Below is a small trained network, with its code and all its weights. Each question gives an input and a class and asks what happens when units are switched off, that is, made to give their printed mean instead of their output.

import numpy as np


def w(rows, s, z=0):
    codes = np.array(rows[::2]) - 128.0
    scale = np.full(codes.shape[1], s)
    scale[-1] = z or s
    return codes * scale


def f(y):
    return y / 2 * (1 + np.tanh(0.7978845608 * (y + 0.044715 * y**3)))


def log_softmax(a):
    a = a - a.max(-1, keepdims=True)
    return a - np.log(np.exp(a).sum(-1, keepdims=True))


def net(x, mask):
    res = np.array(x, float).reshape(1, 2) / 4 @ E
    y = f(res @ A[0][:, :-1].T + A[0][:, -1])
    res = res + np.where(mask, y, B[0][:, -1]) @ B[0][:, :-1]
    return log_softmax(res[-1] @ U[:, :-1].T + U[:, -1])


A, B = {}, {}
E = w([
[147,207,189,216,75],'x0',
[254,159,84,163,207],'x1',
],0.014)
A[0] = w([
[143,65,91,52,170,98],'n0',
[150,158,57,155,240,100],'n1',
[108,116,73,6,197,104],'n2',
[138,174,172,193,87,85],'n3',
[118,173,69,102,117,247],'n4',
[163,190,167,133,189,98],'n5',
[37,122,148,135,100,78],'n6',
[161,216,185,229,85,87],'n7',
[168,112,58,168,196,108],'n8',
[201,168,52,151,167,83],'n9',
[51,114,125,89,85,97],'n10',
[38,87,102,109,84,105],'n11',
[116,52,46,32,183,106],'n12',
],0.011,0.016)
B[0] = w([
[101,183,164,84,115,209],'n0',
[90,108,51,135,67,210],'n1',
[117,194,159,105,160,230],'n2',
[77,195,172,30,110,174],'n3',
[248,55,177,226,215,255],'n4',
[25,130,112,91,106,165],'n5',
[119,109,118,99,62,168],'n6',
[127,162,158,97,143,216],'n7',
[49,100,67,129,99,201],'n8',
[74,109,59,110,105,202],'n9',
[110,93,80,121,51,182],'n10',
[108,102,68,128,91,193],'n11',
[137,193,151,96,181,254],'n12',
],0.015)
U = w([
[135,250,197,71,108,87],'0',
[118,67,68,106,32,44],'1',
[218,54,182,188,166,253],'2',
],0.014,0.0057)

Each question gives the input, the list of numbers given to net, and the class t.
The units are the neurons (one row each of A and B). Each row of codes is followed by its name. A weight is (code - 128) times the scale printed after its matrix; where a second scale follows, it is the last column's (A, B and U).
mask holds one flag per neuron, in row order. A switched-off neuron (its flag False) gives its mean, the last column of its row in B, instead of its output. The means were averaged over made-up inputs and are rounded, as every weight is.
A unit's drop is (log p(t) with every unit on - log p(t) with that unit switched off) / (log p(t) with every unit on - log p(t) with every unit switched off).
most important unit: the unit with the biggest drop
k most important neurons: the k neurons with the biggest drops, biggest first
drop when u is switched off: that unit's drop, to one decimal
input [4,5], class 1: most important unit -> n12
input [-7,-7], class 0: 4 most important neurons -> (n12, n2, n0, n1)
input [-8,7], class 0: 2 most important neurons -> (n12, n2)
input [-6,-6], class 0: 3 most important neurons -> (n12, n2, n1)
input [-4,5], class 1: 4 most important neurons -> (n1, n8, n9, n7)
input [-8,-8], class 0: 4 most important neurons -> (n12, n2, n0, n1)
input [4,-5], class 1: 2 most important neurons -> (n12, n2)
input [6,7], class 1: 4 most important neurons -> (n9, n12, n1, n2)
input [3,1], class 2: drop when n2 is switched off -> 0.1
input [-3,-2], class 2: drop when n3 is switched off -> 0.2
input [7,8], class 1: drop when n9 is switched off -> 0.7
